Here is a tiny trained network, its code and every weight. The questions are about switching its units off for an input and a target symbol, where a switched-off unit gives its printed mean instead of its output.

import numpy as np


def w(rows, s, z=0):
    codes = np.array(rows[::2]) - 128.0
    scale = np.full(codes.shape[1], s)
    scale[-1] = z or s
    return codes * scale


def f(y):
    return np.maximum(y, 0)


def softmax(a):
    e = np.exp(a - a.max(-1, keepdims=True))
    return e / e.sum(-1, keepdims=True)


def log_softmax(a):
    a = a - a.max(-1, keepdims=True)
    return a - np.log(np.exp(a).sum(-1, keepdims=True))


def net(x, mask):
    ids = ['αβγδεζηθλμξπστφψ'.index(c) for c in x.split()]
    T = len(ids)
    res = E[ids] + P[:T]
    u = 0
    for l in range(2):
        q, k, v = (res @ M[l].T for M in (Q, K, V))
        z = softmax(np.where(np.tri(T) > 0, q @ k.T / 3**0.5, -1e9)) @ v
        res = res + np.where(mask[u], z, O[l][:, -1]) @ O[l][:, :-1]
        u += 1
        y = f(res @ A[l][:, :-1].T + A[l][:, -1])
        res = res + np.where(mask[u : u + 8], y, B[l][:, -1]) @ B[l][:, :-1]
        u += 8
    return log_softmax(res[-1] @ U[:, :-1].T + U[:, -1])


Q, K, V, O, A, B = {}, {}, {}, {}, {}, {}
E = w([
[85,84,128],'α',
[73,99,207],'β',
[175,153,123],'γ',
[167,184,55],'δ',
[88,102,160],'ε',
[103,141,65],'ζ',
[129,148,63],'η',
[150,127,139],'θ',
[117,94,109],'λ',
[119,130,104],'μ',
[143,130,185],'ξ',
[50,118,117],'π',
[145,74,140],'σ',
[150,71,95],'τ',
[184,73,38],'φ',
[4,180,139],'ψ',
],0.024)
P = w([
[91,128,207],'0',
[94,39,91],'1',
[105,253,209],'2',
[99,40,83],'3',
[112,255,211],'4',
[102,39,79],'5',
[111,254,221],'6',
[103,37,80],'7',
[115,254,217],'8',
[103,38,79],'9',
[108,252,219],'10',
],0.0071)
Q[0] = w([
[82,184,199],'L0H0',
[93,254,70],'L0H0',
[121,169,133],'L0H0',
],0.0051)
K[0] = w([
[173,138,71],'L0H0',
[2,104,78],'L0H0',
[186,162,5],'L0H0',
],0.0072)
V[0] = w([
[89,51,174],'L0H0',
[98,141,126],'L0H0',
[254,74,91],'L0H0',
],0.0068)
O[0] = w([
[136,154,64,200],'L0H0',
[187,252,95,159],'L0H0',
[127,131,73,3],'L0H0',
],0.0037,0.003)
A[0] = w([
[136,73,191,96],'L0N0',
[139,35,165,205],'L0N1',
[152,208,177,91],'L0N2',
[89,71,129,113],'L0N3',
[108,159,163,244],'L0N4',
[104,163,156,253],'L0N5',
[96,159,213,239],'L0N6',
[253,33,88,255],'L0N7',
],0.016,0.0042)
B[0] = w([
[184,117,210,173],'L0N0',
[130,94,192,215],'L0N1',
[24,64,116,188],'L0N2',
[139,61,100,196],'L0N3',
[157,105,6,215],'L0N4',
[132,99,70,220],'L0N5',
[131,209,60,251],'L0N6',
[43,174,255,254],'L0N7',
],0.0088,0.0086)
Q[1] = w([
[191,64,74],'L1H0',
[102,1,209],'L1H0',
[95,170,146],'L1H0',
],0.0054)
K[1] = w([
[32,40,108],'L1H0',
[254,72,77],'L1H0',
[69,245,17],'L1H0',
],0.0046)
V[1] = w([
[9,183,179],'L1H0',
[130,192,1],'L1H0',
[177,106,195],'L1H0',
],0.0053)
O[1] = w([
[62,254,88,254],'L1H0',
[68,173,119,136],'L1H0',
[71,193,110,64],'L1H0',
],0.0069,0.0054)
A[1] = w([
[38,94,161,47],'L1N0',
[139,236,254,2],'L1N1',
[151,165,16,51],'L1N2',
[40,177,163,133],'L1N3',
[58,77,91,20],'L1N4',
[136,161,113,193],'L1N5',
[140,156,18,51],'L1N6',
[74,38,94,139],'L1N7',
],0.0097,0.0059)
B[1] = w([
[26,14,178,195],'L1N0',
[254,200,162,220],'L1N1',
[176,118,226,244],'L1N2',
[54,187,19,238],'L1N3',
[141,179,3,176],'L1N4',
[82,27,87,180],'L1N5',
[193,120,205,245],'L1N6',
[246,71,53,195],'L1N7',
],0.0082,0.012)
U = w([
[130,62,147,41],'α',
[190,91,161,103],'β',
[147,213,150,110],'γ',
[115,201,69,75],'δ',
[165,85,149,138],'ε',
[113,128,112,254],'ζ',
[41,149,77,91],'η',
[129,145,163,244],'θ',
[71,87,122,144],'λ',
[71,121,105,171],'μ',
[247,150,189,112],'ξ',
[113,90,69,49],'π',
[150,96,188,154],'σ',
[88,105,153,161],'τ',
[65,143,145,77],'φ',
[217,164,95,156],'ψ',
],0.014,0.0083)

Each question gives the input, a string of symbols that net reads in full, and the target symbol t.
The units are the heads (3 rows each of Q, K, V and O) and the neurons (one row each of A and B). Each row of codes is followed by its name. A weight is (code - 128) times the scale printed after its matrix; where a second scale follows, it is the last column's (O, A, B and U).
mask holds one flag per unit, layer by layer, with each layer's heads first. A switched-off unit (its flag False) gives its mean, the last column of its rows in O or B, instead of its output. The means were averaged over made-up inputs and are rounded, as every weight is.
A unit's drop is (log p(t) with every unit on - log p(t) with that unit switched off) / (log p(t) with every unit on - log p(t) with every unit switched off).
The circuit of an input: a set's keep is (log p(t) with only the set's units on - log p(t) with every unit switched off) / (log p(t) with every unit on - log p(t) with every unit switched off). Starting from the 12 units with the biggest drops (on a tie, the unit counted first), units are removed one at a time, each time the one whose removal leaves the highest keep (on an exact tie, the one counted first), for as long as the keep stays at least 0.8.
units of the circuit, in order: the units of the circuit, biggest drop first
k most important neurons: the k neurons with the biggest drops, biggest first
k most important neurons of layer l: the k neurons of layer l with the biggest drops, biggest first
input η π δ γ σ β, target β: units of the circuit, in order -> (L0N7, L0N3, L1N7)
input δ π η σ η π σ ξ η θ, target θ: units of the circuit, in order -> (L0N7, L0N4, L1N7)
input σ σ δ, target ξ: units of the circuit, in order -> (L0N7, L1N2, L1N3)
input δ π π λ, target λ: 3 most important neurons of layer 0 -> (L0N7, L0N6, L0N3)
input δ σ π, target ξ: 4 most important neurons of layer 0 -> (L0N7, L0N4, L0N6, L0N5)
input π η ξ, target ψ: 4 most important neurons -> (L0N7, L0N4, L0N2, L0N6)
input φ β γ π σ, target ξ: units of the circuit, in order -> (L0N0, L1N0)
input η μ γ δ, target δ: 4 most important neurons of layer 0 -> (L0N7, L0N2, L0N4, L0N3)
input δ τ π λ δ ε β β, target β: 2 most important neurons -> (L0N0, L0N7)
input π π π γ ψ λ π, target δ: 2 most important neurons -> (L0N2, L1N1)
input μ γ λ γ, target γ: 2 most important neurons of layer 0 -> (L0N7, L0N2)
input π ε γ ξ θ δ σ π π ψ, target ψ: 3 most important neurons -> (L0N7, L0N4, L1N6)
input τ π π γ π β ψ λ σ ξ, target ξ: 3 most important neurons -> (L0N0, L0N2, L1N1)
input σ π π ζ ξ π δ φ π ζ ψ, target δ: 2 most important neurons -> (L0N2, L1N3)
input η π π ξ ψ π ξ, target δ: 3 most important neurons -> (L0N2, L0N6, L0N7)
input γ τ σ ξ λ δ λ σ ε, target ξ: 2 most important neurons -> (L0N7, L0N4)
input σ σ π, target ξ: 2 most important neurons -> (L0N7, L1N2)
input α π π π δ α τ η, target η: most important neuron -> (L0N4)
input σ π θ σ φ π ψ π γ λ, target λ: most important neuron -> (L0N7)
input σ ξ τ λ σ σ η, target ξ: 2 most important neurons of layer 0 -> (L0N7, L0N1)
input η π ψ, target δ: 3 most important neurons of layer 0 -> (L0N4, L0N6, L0N7)
input θ π θ π π θ, target θ: 3 most important neurons of layer 0 -> (L0N2, L0N6, L0N7)
